Below is a small trained network, with its code and all its weights. Each question gives an input and a target symbol and asks what happens when units are switched off, that is, made to give their printed mean instead of their output.

import numpy as np


def w(rows, s, z=0):
    codes = np.array(rows[::2]) - 128.0
    scale = np.full(codes.shape[1], s)
    scale[-1] = z or s
    return codes * scale


def f(y):
    return y / 2 * (1 + np.tanh(0.7978845608 * (y + 0.044715 * y**3)))


def softmax(a):
    e = np.exp(a - a.max(-1, keepdims=True))
    return e / e.sum(-1, keepdims=True)


def log_softmax(a):
    a = a - a.max(-1, keepdims=True)
    return a - np.log(np.exp(a).sum(-1, keepdims=True))


def net(x, mask):
    ids = ['βζηθξτφω'.index(c) for c in x.split()]
    T = len(ids)
    res = E[ids] + P[:T]
    r = res
    for j in range(2):
        rows = slice(2 * j, 2 * j + 2)
        q, k, v = (r @ M[0][rows].T for M in (Q, K, V))
        z = softmax(np.where(np.tri(T) > 0, q @ k.T / 2**0.5, -1e9)) @ v
        o = O[0][rows]
        res = res + np.where(mask[j], z, o[:, -1]) @ o[:, :-1]
    y = f(res @ A[0][:, :-1].T + A[0][:, -1])
    res = res + np.where(mask[2:18], y, B[0][:, -1]) @ B[0][:, :-1]
    return log_softmax(res[-1] @ U[:, :-1].T + U[:, -1])


Q, K, V, O, A, B = {}, {}, {}, {}, {}, {}
E = w([
[129,176,150,90,156],'β',
[54,135,83,190,93],'ζ',
[87,183,93,143,136],'η',
[115,253,115,123,100],'θ',
[99,98,132,114,179],'ξ',
[76,64,114,145,69],'τ',
[138,155,167,88,50],'φ',
[98,146,116,139,23],'ω',
],0.011)
P = w([
[69,103,134,99,138],'0',
[105,178,67,129,100],'1',
[36,238,254,154,118],'2',
[138,154,72,143,107],'3',
[25,193,220,117,133],'4',
[174,123,72,156,122],'5',
[35,186,167,77,126],'6',
[199,111,79,177,127],'7',
[35,189,149,56,128],'8',
[224,111,91,202,137],'9',
[34,194,144,36,133],'10',
[248,99,101,224,137],'11',
[13,181,115,31,117],'12',
[234,101,98,199,130],'13',
],0.0084)
Q[0] = w([
[83,150,132,118,127],'h0',
[255,77,106,176,126],'h0',
[235,36,149,163,200],'h1',
[208,71,103,155,184],'h1',
],0.02)
K[0] = w([
[168,124,125,164,131],'h0',
[44,135,131,66,129],'h0',
[5,133,118,25,124],'h1',
[50,145,132,79,126],'h1',
],0.023)
V[0] = w([
[112,254,100,102,240],'h0',
[160,146,215,7,140],'h0',
[68,15,81,182,248],'h1',
[194,78,166,36,189],'h1',
],0.0078)
O[0] = w([
[42,136,29,121,174,254],'h0',
[80,192,107,86,27,114],'h0',
[102,97,175,255,220,125],'h1',
[24,180,194,106,98,48],'h1',
],0.0092,0.0038)
A[0] = w([
[72,125,202,81,94,94],'n0',
[120,120,126,132,128,51],'n1',
[106,129,124,139,111,98],'n2',
[80,130,103,140,88,97],'n3',
[226,110,61,155,137,86],'n4',
[154,178,153,80,138,245],'n5',
[193,95,126,29,104,115],'n6',
[201,112,151,177,142,242],'n7',
[156,101,199,187,138,12],'n8',
[100,132,124,117,114,86],'n9',
[84,77,161,146,207,252],'n10',
[74,142,246,169,156,85],'n11',
[102,134,86,163,96,49],'n12',
[141,159,85,162,131,8],'n13',
[154,98,111,220,134,109],'n14',
[167,73,77,153,51,71],'n15',
],0.011,0.0037)
B[0] = w([
[161,254,142,103,225,148],'n0',
[136,159,149,100,144,116],'n1',
[133,128,147,114,166,128],'n2',
[165,86,168,111,183,153],'n3',
[67,211,199,93,141,185],'n4',
[165,35,93,149,104,169],'n5',
[185,173,154,154,75,159],'n6',
[144,35,130,102,119,155],'n7',
[100,162,154,43,230,135],'n8',
[131,125,133,91,183,132],'n9',
[164,190,128,197,86,254],'n10',
[84,76,167,47,37,196],'n11',
[188,126,203,124,160,143],'n12',
[173,169,137,93,129,134],'n13',
[168,98,139,64,184,156],'n14',
[91,91,210,169,158,157],'n15',
],0.0086,0.0079)
U = w([
[68,198,116,61,211,33],'β',
[174,127,177,131,198,54],'ζ',
[160,148,61,255,130,253],'η',
[103,55,46,48,85,229],'θ',
[74,155,210,151,71,160],'ξ',
[117,18,148,90,119,140],'τ',
[183,204,130,105,111,1],'φ',
[193,78,130,146,51,100],'ω',
],0.0077,0.0028)

Each question gives the input, a string of symbols that net reads in full, and the target symbol t.
The units are the heads (2 rows each of Q, K, V and O) and the neurons (one row each of A and B). Each row of codes is followed by its name. A weight is (code - 128) times the scale printed after its matrix; where a second scale follows, it is the last column's (O, A, B and U).
mask holds one flag per unit, heads first, then neurons. A switched-off unit (its flag False) gives its mean, the last column of its rows in O or B, instead of its output. The means were averaged over made-up inputs and are rounded, as every weight is.
A unit's drop is (log p(t) with every unit on - log p(t) with that unit switched off) / (log p(t) with every unit on - log p(t) with every unit switched off).
The circuit of an input: a set's keep is (log p(t) with only the set's units on - log p(t) with every unit switched off) / (log p(t) with every unit on - log p(t) with every unit switched off). Starting from the 12 units with the biggest drops (on a tie, the unit counted first), units are removed one at a time, each time the one whose removal leaves the highest keep (on an exact tie, the one counted first), for as long as the keep stays at least 0.8.
circuit, biggest first: the units of the circuit, biggest drop first
unit that matters most: the unit with the biggest drop
k most important neurons: the k neurons with the biggest drops, biggest first
heads that matter: for each layer, one digit per head in row order, 1 if its drop is at least 0.15 and else 0, layers parted by /
input η τ τ, target τ: circuit, biggest first -> (h0, n7, h1, n11)
input ξ ω θ ξ ξ ξ β ξ η ξ ξ θ θ, target θ: unit that matters most -> h1
input η ξ β ω ξ τ ξ ω β ω τ, target ω: heads that matter -> 11
input β ζ τ β τ, target β: heads that matter -> 01
input ξ θ ξ η ξ θ ξ η θ ω ζ η ω, target η: circuit, biggest first -> (n11, h1, n4)
input τ β β ξ τ ζ η ξ η, target ξ: circuit, biggest first -> (h1, n11)
input ξ ξ ξ η θ θ ξ τ ξ ξ φ ξ β β, target θ: heads that matter -> 11
input η ζ β ξ θ β ξ ξ η φ ζ, target φ: 3 most important neurons -> (n0, n6, n11)
input β ξ η θ ω, target θ: 2 most important neurons -> (n10, n4)
input β β η θ ξ, target θ: circuit, biggest first -> (h1, n10)
input η ξ ξ φ ζ ξ ζ ξ, target ζ: circuit, biggest first -> (h1, n4, n14, h0)
input φ η θ ξ ξ ω, target ξ: 2 most important neurons -> (n15, n4)
input ζ β η η ξ ξ β ξ β φ β, target φ: circuit, biggest first -> (h1, h0, n6)
input β ξ ξ φ θ, target φ: circuit, biggest first -> (h1, n0, h0)
input τ β ξ ξ ξ η ξ β φ, target β: circuit, biggest first -> (n0, h1)
input τ η φ β η, target β: 2 most important neurons -> (n0, n10)
input ζ ξ ζ η ξ ξ ξ ω ω, target ω: circuit, biggest first -> (h0, h1, n6)
input ξ ξ ξ β θ, target β: circuit, biggest first -> (n0, h1, n10)
input β ω ξ β ω ξ τ τ ξ τ ω, target τ: unit that matters most -> h0
input ξ ξ β τ ξ ξ η β ω β β ξ τ, target ξ: circuit, biggest first -> (h1, n10)
input ζ ξ β ξ ζ β θ ξ β η ξ, target η: unit that matters most -> n10
input β ζ ω, target ζ: circuit, biggest first -> (h1, h0, n14)
input ξ ξ ξ ξ ξ ξ ξ η θ ξ ζ η τ, target η: heads that matter -> 10
input θ η ξ β ω τ θ, target τ: 2 most important neurons -> (n7, n11)
input τ θ ξ ξ ξ ω θ β β ξ ξ ξ ζ, target ξ: 3 most important neurons -> (n11, n10, n5)
input η β ξ τ β ξ τ τ ω η ξ, target η: heads that matter -> 00
input ζ η β, target η: heads that matter -> 11
input ω φ β φ φ ξ η ω ξ ζ ζ, target ζ: unit that matters most -> h0
